Here is a tiny trained network, its code and every weight. The questions are about switching its units off for an input and a target symbol, where a switched-off unit gives its printed mean instead of its output.

import numpy as np


def w(rows, s, z=0):
    codes = np.array(rows[::2]) - 128.0
    scale = np.full(codes.shape[1], s)
    scale[-1] = z or s
    return codes * scale


def f(y):
    return np.maximum(y, 0)


def softmax(a):
    e = np.exp(a - a.max(-1, keepdims=True))
    return e / e.sum(-1, keepdims=True)


def log_softmax(a):
    a = a - a.max(-1, keepdims=True)
    return a - np.log(np.exp(a).sum(-1, keepdims=True))


def net(x, mask):
    ids = ['ΠΨεζμω'.index(c) for c in x.split()]
    T = len(ids)
    res = E[ids] + P[:T]
    q, k, v = (res @ M[0].T for M in (Q, K, V))
    z = softmax(np.where(np.tri(T) > 0, q @ k.T / 2**0.5, -1e9)) @ v
    res = res + np.where(mask[0], z, O[0][:, -1]) @ O[0][:, :-1]
    y = f(res @ A[0][:, :-1].T + A[0][:, -1])
    res = res + np.where(mask[1:9], y, B[0][:, -1]) @ B[0][:, :-1]
    return log_softmax(res[-1] @ U[:, :-1].T + U[:, -1])


Q, K, V, O, A, B = {}, {}, {}, {}, {}, {}
E = w([
[121,157,207,119,69,105,29,125],'Π',
[253,181,108,213,107,202,133,177],'Ψ',
[98,153,108,180,138,108,96,133],'ε',
[183,79,87,112,49,201,199,101],'ζ',
[143,188,138,72,160,106,91,115],'μ',
[98,149,143,178,30,110,185,106],'ω',
],0.017)
P = w([
[167,14,136,90,219,111,67,76],'0',
[109,118,93,84,150,170,127,78],'1',
[161,103,27,156,169,143,127,113],'2',
[113,129,214,120,157,190,92,78],'3',
[112,255,149,145,73,100,115,41],'4',
[185,117,90,148,135,179,136,86],'5',
[131,206,159,173,106,190,92,44],'6',
],0.0088)
Q[0] = w([
[191,34,85,101,215,197,43,119],'H1',
[118,70,18,80,220,101,168,253],'H1',
],0.0055)
K[0] = w([
[93,87,255,112,194,124,85,121],'H1',
[180,74,92,110,189,151,78,192],'H1',
],0.0069)
V[0] = w([
[188,173,2,200,207,191,136,162],'H1',
[174,177,165,21,209,135,157,159],'H1',
],0.0064)
O[0] = w([
[183,107,250,152,148,141,113,105,254],'H1',
[98,196,143,147,140,172,68,91,93],'H1',
],0.017,0.0034)
A[0] = w([
[139,188,129,66,39,174,166,124,14],'N1',
[137,219,80,185,49,36,113,131,11],'N2',
[153,124,131,177,100,134,195,213,142],'N3',
[164,112,162,85,104,158,153,35,5],'N4',
[149,122,138,112,33,173,3,162,166],'N5',
[176,103,98,135,165,52,160,101,198],'N6',
[182,128,226,84,56,81,49,136,110],'N7',
[207,180,129,137,144,220,120,136,45],'N8',
],0.007,0.0028)
B[0] = w([
[28,58,166,116,117,184,47,132,153],'N1',
[147,34,158,140,63,195,86,55,155],'N2',
[24,40,136,66,196,2,128,162,184],'N3',
[215,141,106,131,103,191,128,144,176],'N4',
[108,78,9,150,147,125,165,62,191],'N5',
[62,163,216,130,99,49,118,149,150],'N6',
[64,121,35,145,187,170,110,239,205],'N7',
[22,67,192,118,102,113,131,46,250],'N8',
],0.0066,0.013)
U = w([
[163,130,38,170,102,175,66,235,6],'Π',
[140,210,144,181,68,182,151,102,102],'Ψ',
[198,104,181,179,93,175,112,167,30],'ε',
[236,129,131,131,125,120,153,105,139],'ζ',
[173,130,191,3,179,96,70,130,233],'μ',
[127,144,143,99,147,104,208,203,251],'ω',
],0.0069,0.0027)

Each question gives the input, a string of symbols that net reads in full, and the target symbol t.
The units are the heads (2 rows each of Q, K, V and O) and the neurons (one row each of A and B). Each row of codes is followed by its name. A weight is (code - 128) times the scale printed after its matrix; where a second scale follows, it is the last column's (O, A, B and U).
mask holds one flag per unit, heads first, then neurons. A switched-off unit (its flag False) gives its mean, the last column of its rows in O or B, instead of its output. The means were averaged over made-up inputs and are rounded, as every weight is.
A unit's drop is (log p(t) with every unit on - log p(t) with that unit switched off) / (log p(t) with every unit on - log p(t) with every unit switched off).
The circuit of an input: a set's keep is (log p(t) with only the set's units on - log p(t) with every unit switched off) / (log p(t) with every unit on - log p(t) with every unit switched off). Starting from all 9 units, units are removed one at a time, each time the one whose removal leaves the highest keep (on an exact tie, the one counted first), for as long as the keep stays at least 0.8.
units of the circuit, in order: the units of the circuit, biggest drop first
unit that matters most: the unit with the biggest drop
top k neurons: the k neurons with the biggest drops, biggest first
drop of u: that unit's drop, to one decimal
input ζ Ψ ε Ψ Ψ μ Π, target Π: units of the circuit, in order -> N7, N8
input μ μ μ Ψ μ Ψ, target Ψ: units of the circuit, in order -> H1, N8
input Ψ μ ζ Π, target Π: unit that matters most -> N8
input Ψ Ψ μ μ μ ζ, target Ψ: units of the circuit, in order -> H1, N3
input ζ Ψ Ψ Ψ μ Ψ μ, target Ψ: units of the circuit, in order -> N3, H1
input μ μ ζ, target Ψ: top 2 neurons -> N7, N3
input Ψ μ μ Ψ, target Ψ: top 3 neurons -> N8, N3, N5
input Ψ Ψ ζ, target ε: top 2 neurons -> N4, N7
input Ψ μ ζ μ μ Ψ μ, target Ψ: units of the circuit, in order -> H1, N3
input ζ Π ε Ψ Π μ Ψ, target Π: drop of N2 -> -0.1
input ω ω Ψ, target ω: drop of H1 -> 0.5
input ε Ψ Ψ Ψ Π Π ζ, target Π: drop of N1 -> 0.2
input Ψ ε μ Π Ψ Ψ ω, target ω: drop of H1 -> 1.6
input Ψ Ψ ε, target ε: units of the circuit, in order -> H1
